Here is a tiny trained network, its code and every weight. The questions are about switching its units off for an input and a class, where a switched-off unit gives its printed mean instead of its output.

import numpy as np


def w(rows, s, z=0):
    codes = np.array(rows[::2]) - 128.0
    scale = np.full(codes.shape[1], s)
    scale[-1] = z or s
    return codes * scale


def f(y):
    return np.maximum(y, 0)


def log_softmax(a):
    a = a - a.max(-1, keepdims=True)
    return a - np.log(np.exp(a).sum(-1, keepdims=True))


def net(x, mask):
    res = np.array(x, float).reshape(1, 7) / 4 @ E
    y = f(res @ A[0][:, :-1].T + A[0][:, -1])
    res = res + np.where(mask, y, B[0][:, -1]) @ B[0][:, :-1]
    return log_softmax(res[-1] @ U[:, :-1].T + U[:, -1])


A, B = {}, {}
E = w([
[155,254,208],'x0',
[66,195,47],'x1',
[128,129,127],'x2',
[131,127,126],'x3',
[250,133,46],'x4',
[125,130,126],'x5',
[128,130,130],'x6',
],0.0084)
A[0] = w([
[174,175,169,179],'neuron 0',
[254,145,66,96],'neuron 1',
[146,58,226,66],'neuron 2',
[139,185,163,8],'neuron 3',
[117,62,88,114],'neuron 4',
[90,139,164,157],'neuron 5',
[104,97,93,58],'neuron 6',
[184,132,95,2],'neuron 7',
[95,134,70,93],'neuron 8',
[114,97,114,59],'neuron 9',
[58,188,71,216],'neuron 10',
[70,90,191,70],'neuron 11',
[228,176,118,129],'neuron 12',
[85,124,155,10],'neuron 13',
[106,72,105,37],'neuron 14',
[152,127,113,232],'neuron 15',
[144,187,116,226],'neuron 16',
[161,155,106,99],'neuron 17',
[89,196,75,22],'neuron 18',
[78,29,117,42],'neuron 19',
[140,161,156,30],'neuron 20',
[88,123,217,105],'neuron 21',
[141,160,146,19],'neuron 22',
[144,173,177,70],'neuron 23',
[177,116,172,106],'neuron 24',
[164,109,180,66],'neuron 25',
[78,85,103,179],'neuron 26',
[104,102,112,195],'neuron 27',
[253,125,124,24],'neuron 28',
[127,85,70,84],'neuron 29',
[163,73,161,149],'neuron 30',
],0.015,0.0068)
B[0] = w([
[212,102,158,218],'neuron 0',
[7,202,145,237],'neuron 1',
[183,107,20,220],'neuron 2',
[177,237,182,165],'neuron 3',
[225,175,188,206],'neuron 4',
[65,105,80,206],'neuron 5',
[136,168,133,158],'neuron 6',
[75,197,119,151],'neuron 7',
[150,82,78,168],'neuron 8',
[136,189,119,147],'neuron 9',
[170,43,57,254],'neuron 10',
[38,186,77,213],'neuron 11',
[41,102,92,215],'neuron 12',
[2,245,82,152],'neuron 13',
[144,233,167,169],'neuron 14',
[11,52,189,197],'neuron 15',
[195,47,236,218],'neuron 16',
[106,125,127,156],'neuron 17',
[208,118,4,172],'neuron 18',
[157,226,150,218],'neuron 19',
[175,211,126,147],'neuron 20',
[84,129,121,231],'neuron 21',
[220,203,179,139],'neuron 22',
[179,162,178,181],'neuron 23',
[134,79,25,175],'neuron 24',
[147,113,27,163],'neuron 25',
[155,128,192,219],'neuron 26',
[165,111,207,196],'neuron 27',
[89,162,103,200],'neuron 28',
[158,188,199,184],'neuron 29',
[180,66,49,201],'neuron 30',
],0.0056,0.0096)
U = w([
[113,128,171,254],'0',
[187,241,193,62],'1',
[9,202,121,45],'2',
[172,109,50,58],'3',
[110,103,185,202],'4',
],0.011)

Each question gives the input, the list of numbers given to net, and the class t.
The units are the neurons (one row each of A and B). Each row of codes is followed by its name. A weight is (code - 128) times the scale printed after its matrix; where a second scale follows, it is the last column's (A, B and U).
mask holds one flag per neuron, in row order. A switched-off neuron (its flag False) gives its mean, the last column of its row in B, instead of its output. The means were averaged over made-up inputs and are rounded, as every weight is.
A unit's drop is (log p(t) with every unit on - log p(t) with that unit switched off) / (log p(t) with every unit on - log p(t) with every unit switched off).
The circuit of an input: a set's keep is (log p(t) with only the set's units on - log p(t) with every unit switched off) / (log p(t) with every unit on - log p(t) with every unit switched off). Starting from the 12 units with the biggest drops (on a tie, the unit counted first), units are removed one at a time, each time the one whose removal leaves the highest keep (on an exact tie, the one counted first), for as long as the keep stays at least 0.8.
circuit, biggest first: the units of the circuit, biggest drop first
most important unit: the unit with the biggest drop
k most important neurons: the k neurons with the biggest drops, biggest first
drop of u: that unit's drop, to one decimal
input [5,2,-6,-4,0,-4,7], class 4: circuit, biggest first => (neuron 19; neuron 4; neuron 16)
input [-4,-4,-3,7,6,-4,3], class 2: circuit, biggest first => (neuron 1; neuron 28)
input [4,3,0,8,6,-2,-2], class 2: circuit, biggest first => (neuron 1)
input [-6,0,0,-1,4,-1,8], class 1: circuit, biggest first => (neuron 4; neuron 29; neuron 10)
input [5,2,-2,8,5,5,-3], class 0: circuit, biggest first => (neuron 16; neuron 12)
input [5,8,3,2,-7,2,-4], class 3: 2 most important neurons => (neuron 10; neuron 18)
input [-8,4,-7,8,-7,5,0], class 1: 2 most important neurons => (neuron 19; neuron 4)
input [3,-3,-5,2,-7,6,7], class 2: circuit, biggest first => (neuron 11; neuron 13)
input [-4,-8,5,-6,3,0,-1], class 3: 4 most important neurons => (neuron 30; neuron 2; neuron 24; neuron 25)
input [-4,-5,5,-5,-5,-4,7], class 2: 2 most important neurons => (neuron 11; neuron 16)
input [-4,0,3,-6,-6,-2,8], class 2: 3 most important neurons => (neuron 11; neuron 16; neuron 0)
input [2,6,4,8,2,3,8], class 3: 2 most important neurons => (neuron 18; neuron 10)
input [6,-8,6,5,8,1,-5], class 2: 3 most important neurons => (neuron 1; neuron 12; neuron 28)
input [-6,-7,3,-7,-5,4,-8], class 3: 2 most important neurons => (neuron 2; neuron 30)
input [7,-8,-4,2,5,-4,-7], class 3: most important unit => neuron 24
input [-4,0,-1,1,-8,4,0], class 2: 3 most important neurons => (neuron 11; neuron 13; neuron 16)
input [-5,-6,0,-3,-5,4,8], class 3: 3 most important neurons => (neuron 2; neuron 30; neuron 1)
input [8,6,-6,8,-7,-1,-3], class 1: 2 most important neurons => (neuron 3; neuron 23)
input [-8,-7,6,-3,6,7,6], class 1: drop of neuron 29 => 0.2
input [-1,7,-4,5,7,5,5], class 2: circuit, biggest first => (neuron 1)
input [-3,-4,4,-3,-8,0,-6], class 2: drop of neuron 16 => 0.1
input [-8,-2,-8,5,4,3,2], class 1: drop of neuron 18 => 0.0
